Read these off the array that follows. Counting starts at 0.
1) What is the entry in row 2 and column 0?
2) What is the entry in row 0 and column 1?
3) What is the entry in row 2 and column 2?
4) What is the entry directly above -1.28?
5) What is the entry just right of -1.72?
6) What is the entry directly above the largest entry?
7) What is the entry in row 0 and column 2?
8) What is the entry directly below -1.93?
[[-1.77  4.77 -1.25  4.92  0.94  2.42  2.12  2.72 -7.74 -5.43 -1.36]
 [ 1.83 -4.42  1.41 -1.92 -0.48  0.67 -5.42 -0.96  3.70  1.97  1.22]
 [ 2.34 -0.86  1.60 -3.01  0.00 -1.93  0.84  0.90  3.68  3.48  1.72]
 [-2.46  0.16 -1.72  2.90 -0.12  2.93 -2.15 -1.16 -3.60 -3.78 -1.87]
 [-3.08  3.01 -1.99  2.76  0.06 -2.62  5.29 -2.19 -2.73 -1.65 -1.83]
 [-1.92  4.21 -1.30  4.62  0.64  1.75  1.92  1.94 -6.87 -4.89 -1.42]
 [ 2.36 -3.53  1.39 -3.19 -0.04  2.09 -4.71  0.93  3.62  2.14  1.34]
 [ 2.07 -3.59  1.52 -1.86 -0.15  0.41 -4.32 -0.14  3.25  1.98  1.38]
 [ 2.07 -2.97  1.58 -1.61  0.05 -0.09 -3.11 -0.08  2.90  1.98  1.47]
 [-1.81 -0.16 -0.75  3.48  0.22 -1.74  0.59 -2.83 -2.06 -1.79 -0.88]
 [-2.04  4.22 -1.28  4.79  0.38  1.45  1.92  1.58 -6.85 -4.90 -1.43]]
1) 2.34
2) 4.77
3) 1.60
4) -0.75
5) 2.90
6) -2.15
7) -1.25
8) 2.93
